Here is a tiny trained network, its code and every weight. The questions are about switching its units off for an input and a target symbol, where a switched-off unit gives its printed mean instead of its output.

import numpy as np


def w(rows, s, z=0):
    codes = np.array(rows[::2]) - 128.0
    scale = np.full(codes.shape[1], s)
    scale[-1] = z or s
    return codes * scale


def f(y):
    return y / 2 * (1 + np.tanh(0.7978845608 * (y + 0.044715 * y**3)))


def softmax(a):
    e = np.exp(a - a.max(-1, keepdims=True))
    return e / e.sum(-1, keepdims=True)


def log_softmax(a):
    a = a - a.max(-1, keepdims=True)
    return a - np.log(np.exp(a).sum(-1, keepdims=True))


def net(x, mask):
    ids = ['βεζηπψ'.index(c) for c in x.split()]
    T = len(ids)
    res = E[ids] + P[:T]
    u = 0
    for l in range(2):
        r = res
        for j in range(2):
            rows = slice(2 * j, 2 * j + 2)
            q, k, v = (r @ M[l][rows].T for M in (Q, K, V))
            z = softmax(np.where(np.tri(T) > 0, q @ k.T / 2**0.5, -1e9)) @ v
            o = O[l][rows]
            res = res + np.where(mask[u + j], z, o[:, -1]) @ o[:, :-1]
        u += 2
        y = f(res @ A[l][:, :-1].T + A[l][:, -1])
        res = res + np.where(mask[u : u + 12], y, B[l][:, -1]) @ B[l][:, :-1]
        u += 12
    return log_softmax(res[-1] @ U[:, :-1].T + U[:, -1])


Q, K, V, O, A, B = {}, {}, {}, {}, {}, {}
E = w([
[172,182,61,106,183,106],'β',
[163,108,86,97,188,132],'ε',
[202,123,122,195,126,69],'ζ',
[19,147,138,128,194,136],'η',
[102,138,121,42,254,83],'π',
[139,34,240,84,125,183],'ψ',
],0.0098)
P = w([
[144,191,127,113,149,192],'0',
[137,3,106,88,151,3],'1',
[127,33,130,98,139,33],'2',
[136,66,135,122,146,107],'3',
[143,95,172,133,180,134],'4',
[153,119,202,146,215,133],'5',
[159,143,227,159,247,133],'6',
],0.0072)
Q[0] = w([
[59,215,32,102,96,148],'0.h0',
[60,149,111,56,103,124],'0.h0',
[161,57,67,143,115,90],'0.h1',
[115,147,38,131,2,223],'0.h1',
],0.0079)
K[0] = w([
[126,47,133,127,138,2],'0.h0',
[146,126,124,107,156,72],'0.h0',
[128,72,156,121,67,109],'0.h1',
[94,108,71,94,149,60],'0.h1',
],0.011)
V[0] = w([
[82,137,51,89,150,128],'0.h0',
[143,89,22,20,142,177],'0.h0',
[194,189,68,255,114,58],'0.h1',
[163,190,13,140,193,104],'0.h1',
],0.0049)
O[0] = w([
[152,217,124,116,148,176,68],'0.h0',
[238,233,108,107,192,138,169],'0.h0',
[137,12,78,255,183,131,5],'0.h1',
[112,109,56,157,225,180,1],'0.h1',
],0.0067,0.00087)
A[0] = w([
[144,66,153,137,135,99,168],'0.n0',
[108,152,168,80,218,94,255],'0.n1',
[18,185,205,95,38,253,107],'0.n2',
[93,60,59,165,54,16,68],'0.n3',
[103,167,89,146,147,153,121],'0.n4',
[116,139,66,181,212,150,198],'0.n5',
[135,62,153,73,130,222,140],'0.n6',
[116,81,73,180,163,96,153],'0.n7',
[3,152,126,99,174,105,179],'0.n8',
[130,100,74,205,159,124,132],'0.n9',
[53,191,158,141,109,190,97],'0.n10',
[8,91,144,119,157,130,175],'0.n11',
],0.0069,0.0037)
B[0] = w([
[105,52,163,136,120,101,192],'0.n0',
[126,108,121,75,211,174,254],'0.n1',
[38,128,106,155,189,73,153],'0.n2',
[120,131,97,170,16,1,148],'0.n3',
[154,165,90,123,106,191,119],'0.n4',
[145,83,71,110,201,177,188],'0.n5',
[131,93,201,82,120,51,158],'0.n6',
[105,84,96,145,133,118,175],'0.n7',
[86,133,91,100,138,217,154],'0.n8',
[126,87,77,193,165,119,163],'0.n9',
[77,167,113,119,102,126,119],'0.n10',
[116,64,116,88,104,220,155],'0.n11',
],0.0081,0.0062)
Q[1] = w([
[95,188,160,211,49,108],'1.h0',
[236,187,158,202,106,179],'1.h0',
[237,109,146,73,222,91],'1.h1',
[150,203,232,92,4,143],'1.h1',
],0.0047)
K[1] = w([
[117,168,111,142,82,84],'1.h0',
[155,154,31,173,128,96],'1.h0',
[121,255,114,80,195,221],'1.h1',
[119,172,110,187,89,65],'1.h1',
],0.0063)
V[1] = w([
[151,71,133,185,73,72],'1.h0',
[253,179,59,136,165,185],'1.h0',
[196,111,89,213,120,110],'1.h1',
[252,109,219,81,151,74],'1.h1',
],0.007)
O[1] = w([
[211,142,202,180,203,177,47],'1.h0',
[114,2,172,81,90,59,80],'1.h0',
[174,54,138,91,117,149,2],'1.h1',
[199,154,101,62,210,15,68],'1.h1',
],0.0081,0.0046)
A[1] = w([
[155,159,169,170,172,127,92],'1.n0',
[134,238,19,136,219,114,161],'1.n1',
[194,106,111,136,185,228,125],'1.n2',
[148,76,113,76,152,138,144],'1.n3',
[179,153,157,255,126,92,111],'1.n4',
[113,206,92,168,64,81,86],'1.n5',
[107,157,93,118,5,44,46],'1.n6',
[100,90,130,130,129,138,147],'1.n7',
[154,109,206,134,86,106,127],'1.n8',
[222,93,124,73,124,60,73],'1.n9',
[142,96,217,103,167,54,255],'1.n10',
[141,110,124,219,41,84,10],'1.n11',
],0.007,0.0039)
B[1] = w([
[89,63,186,187,151,137,153],'1.n0',
[139,44,254,104,60,138,231],'1.n1',
[118,65,221,114,101,67,197],'1.n2',
[168,99,121,155,82,167,197],'1.n3',
[78,205,134,123,162,71,188],'1.n4',
[136,76,138,32,11,187,147],'1.n5',
[100,81,218,111,121,61,141],'1.n6',
[183,68,115,98,100,106,172],'1.n7',
[151,180,199,43,121,43,147],'1.n8',
[199,167,156,133,108,250,196],'1.n9',
[220,168,81,132,171,206,255],'1.n10',
[193,161,31,99,176,222,156],'1.n11',
],0.0061,0.0086)
U = w([
[137,74,165,88,41,124,130],'β',
[160,184,44,108,161,171,250],'ε',
[135,102,135,187,203,150,98],'ζ',
[82,137,104,177,87,127,116],'η',
[85,116,89,102,182,2,3],'π',
[142,179,174,103,119,130,170],'ψ',
],0.0077,0.0031)

Each question gives the input, a string of symbols that net reads in full, and the target symbol t.
The units are the heads (2 rows each of Q, K, V and O) and the neurons (one row each of A and B). Each row of codes is followed by its name. A weight is (code - 128) times the scale printed after its matrix; where a second scale follows, it is the last column's (O, A, B and U).
mask holds one flag per unit, layer by layer, with each layer's heads first. A switched-off unit (its flag False) gives its mean, the last column of its rows in O or B, instead of its output. The means were averaged over made-up inputs and are rounded, as every weight is.
A unit's drop is (log p(t) with every unit on - log p(t) with that unit switched off) / (log p(t) with every unit on - log p(t) with every unit switched off).
The circuit of an input: a set's keep is (log p(t) with only the set's units on - log p(t) with every unit switched off) / (log p(t) with every unit on - log p(t) with every unit switched off). Starting from the 12 units with the biggest drops (on a tie, the unit counted first), units are removed one at a time, each time the one whose removal leaves the highest keep (on an exact tie, the one counted first), for as long as the keep stays at least 0.8.
units of the circuit, in order: the units of the circuit, biggest drop first
top k neurons: the k neurons with the biggest drops, biggest first
which heads matter: for each layer, one digit per head in row order, 1 if its drop is at least 0.15 and else 0, layers parted by /
input β η ε ε ψ ζ ζ, target β: which heads matter : 11 / 11
input ψ β ζ ψ β, target ψ: which heads matter : 01 / 01
input ψ ζ β π ψ ψ η, target ψ: units of the circuit, in order : [1.n1; 0.h1; 1.h0; 1.h1]
input η ε ζ, target η: which heads matter : 01 / 01
input η ε ζ η ε, target η: which heads matter : 00 / 11
input η β ζ β η, target η: which heads matter : 00 / 11
input ζ ε ζ ζ, target ζ: units of the circuit, in order : [1.h0; 0.h1; 0.n9]
input η π ε η ζ ε π, target π: units of the circuit, in order : [1.h0; 0.n1; 1.h1]
input π ψ η ζ ζ, target π: which heads matter : 11 / 11
input π ε ε, target π: which heads matter : 01 / 11
input β β β ζ ε β, target β: which heads matter : 01 / 01
input η η β, target η: which heads matter : 00 / 01
input ε ζ ψ, target ε: units of the circuit, in order : [1.n1; 1.h1; 0.h0]
input ε η ψ, target ψ: which heads matter : 01 / 00
input ζ ζ ψ η π, target β: top 2 neurons : [1.n1; 1.n10]
input η ζ ζ ζ ζ ψ, target η: top 2 neurons : [0.n2; 0.n8]
input η π ψ ζ ζ, target η: top 2 neurons : [0.n8; 1.n10]
input ζ ε η ε β, target β: which heads matter : 01 / 00
input ζ β ζ β, target ζ: which heads matter : 01 / 10
input π ε β, target π: top 2 neurons : [0.n8; 0.n1]
input ε π ψ ζ ζ ζ ψ, target ε: top neuron : [1.n10]
input ψ ζ ζ, target ψ: top neuron : [1.n1]
input ζ ψ ζ ζ ζ π, target β: top neuron : [1.n3]
input π ψ ε ζ ε, target π: top 2 neurons : [0.n1; 0.n8]
